Below is a small trained network, with its code and all its weights. Each question gives an input and a target symbol and asks what happens when units are switched off, that is, made to give their printed mean instead of their output.

import numpy as np


def w(rows, s, z=0):
    codes = np.array(rows[::2]) - 128.0
    scale = np.full(codes.shape[1], s)
    scale[-1] = z or s
    return codes * scale


def f(y):
    return y / 2 * (1 + np.tanh(0.7978845608 * (y + 0.044715 * y**3)))


def softmax(a):
    e = np.exp(a - a.max(-1, keepdims=True))
    return e / e.sum(-1, keepdims=True)


def log_softmax(a):
    a = a - a.max(-1, keepdims=True)
    return a - np.log(np.exp(a).sum(-1, keepdims=True))


def net(x, mask):
    ids = ['αεηθμπστφω'.index(c) for c in x.split()]
    T = len(ids)
    res = E[ids] + P[:T]
    q, k, v = (res @ M[0].T for M in (Q, K, V))
    z = softmax(np.where(np.tri(T) > 0, q @ k.T / 3**0.5, -1e9)) @ v
    res = res + np.where(mask[0], z, O[0][:, -1]) @ O[0][:, :-1]
    y = f(res @ A[0][:, :-1].T + A[0][:, -1])
    res = res + np.where(mask[1:13], y, B[0][:, -1]) @ B[0][:, :-1]
    return log_softmax(res[-1] @ U[:, :-1].T + U[:, -1])


Q, K, V, O, A, B = {}, {}, {}, {}, {}, {}
E = w([
[176,147,77,136,122],'α',
[93,194,95,51,99],'ε',
[124,167,101,116,80],'η',
[172,151,74,138,121],'θ',
[94,189,123,89,131],'μ',
[138,209,133,125,143],'π',
[137,28,129,3,136],'σ',
[160,174,146,99,81],'τ',
[91,30,87,150,47],'φ',
[142,124,222,32,74],'ω',
],0.019)
P = w([
[108,90,98,75,174],'0',
[22,234,54,19,206],'1',
[21,195,72,56,176],'2',
[25,125,83,100,164],'3',
[91,96,91,94,158],'4',
[59,86,85,107,169],'5',
[2,94,75,128,180],'6',
],0.0042)
Q[0] = w([
[146,106,102,162,143],'h1',
[70,174,79,83,100],'h1',
[204,134,1,47,101],'h1',
],0.0088)
K[0] = w([
[96,148,172,74,150],'h1',
[255,35,145,107,75],'h1',
[81,108,225,179,124],'h1',
],0.0095)
V[0] = w([
[170,213,110,197,154],'h1',
[16,137,108,88,248],'h1',
[115,63,59,166,138],'h1',
],0.011)
O[0] = w([
[149,254,98,233,168,2],'h1',
[17,95,130,98,240,162],'h1',
[234,82,91,24,213,12],'h1',
],0.0083,0.0041)
A[0] = w([
[120,121,191,124,104,162],'n1',
[135,66,102,185,151,93],'n2',
[148,126,134,161,73,124],'n3',
[162,173,164,89,192,167],'n4',
[115,55,137,106,87,252],'n5',
[98,145,148,173,142,100],'n6',
[136,96,120,82,162,175],'n7',
[116,150,7,130,108,208],'n8',
[141,100,167,90,135,140],'n9',
[129,121,72,102,166,40],'n10',
[128,150,95,172,151,227],'n11',
[155,158,95,107,230,17],'n12',
],0.013,0.0035)
B[0] = w([
[143,91,82,192,95,178],'n1',
[139,110,119,24,102,132],'n2',
[154,177,120,104,164,153],'n3',
[127,1,112,155,61,155],'n4',
[179,160,108,154,145,253],'n5',
[143,96,128,165,52,148],'n6',
[50,157,87,165,158,182],'n7',
[143,150,226,99,162,207],'n8',
[147,152,144,180,103,177],'n9',
[90,108,173,87,160,148],'n10',
[108,109,187,130,130,160],'n11',
[108,67,172,126,147,153],'n12',
],0.0095,0.011)
U = w([
[201,125,155,146,185,156],'α',
[65,122,133,97,68,96],'ε',
[120,171,108,4,69,2],'η',
[205,111,166,122,161,159],'θ',
[78,100,161,158,106,184],'μ',
[128,79,170,230,84,85],'π',
[116,159,30,233,196,59],'σ',
[164,254,89,167,149,211],'τ',
[209,69,42,43,120,144],'φ',
[142,164,56,182,41,174],'ω',
],0.0078,0.0061)

Each question gives the input, a string of symbols that net reads in full, and the target symbol t.
The units are the heads (3 rows each of Q, K, V and O) and the neurons (one row each of A and B). Each row of codes is followed by its name. A weight is (code - 128) times the scale printed after its matrix; where a second scale follows, it is the last column's (O, A, B and U).
mask holds one flag per unit, heads first, then neurons. A switched-off unit (its flag False) gives its mean, the last column of its rows in O or B, instead of its output. The means were averaged over made-up inputs and are rounded, as every weight is.
A unit's drop is (log p(t) with every unit on - log p(t) with that unit switched off) / (log p(t) with every unit on - log p(t) with every unit switched off).
The circuit of an input: a set's keep is (log p(t) with only the set's units on - log p(t) with every unit switched off) / (log p(t) with every unit on - log p(t) with every unit switched off). Starting from the 12 units with the biggest drops (on a tie, the unit counted first), units are removed one at a time, each time the one whose removal leaves the highest keep (on an exact tie, the one counted first), for as long as the keep stays at least 0.8.
circuit, biggest first: the units of the circuit, biggest drop first
unit that matters most: the unit with the biggest drop
k most important neurons: the k neurons with the biggest drops, biggest first
drop when u is switched off: that unit's drop, to one decimal
input μ ω ω φ, target ω: circuit, biggest first -> (h1 n5 n8 n11)
input φ θ η, target φ: circuit, biggest first -> (h1)
input ω ω π, target ω: 2 most important neurons -> (n8 n1)
input μ τ α π μ π, target π: circuit, biggest first -> (h1 n6 n4 n11)
input μ ω ω, target π: circuit, biggest first -> (n1 h1)
input ω τ μ π ω ε, target ω: circuit, biggest first -> (h1 n1 n5)
input ω ε θ τ, target ω: circuit, biggest first -> (h1 n8)
input θ φ μ μ π, target μ: circuit, biggest first -> (h1 n5 n4 n12)
input μ σ μ, target σ: circuit, biggest first -> (h1 n7 n5 n8)
input μ τ ω, target ω: 2 most important neurons -> (n1 n8)
input α μ τ μ η μ σ, target σ: 3 most important neurons -> (n7 n5 n8)
input θ φ θ, target φ: 2 most important neurons -> (n4 n11)
input ω μ τ τ, target ω: drop when n8 is switched off -> 0.3
input μ η μ ε ω ω μ, target ω: drop when n10 is switched off -> 0.1
input μ α α, target μ: drop when n4 is switched off -> 0.0
input σ μ μ, target σ: unit that matters most -> n7
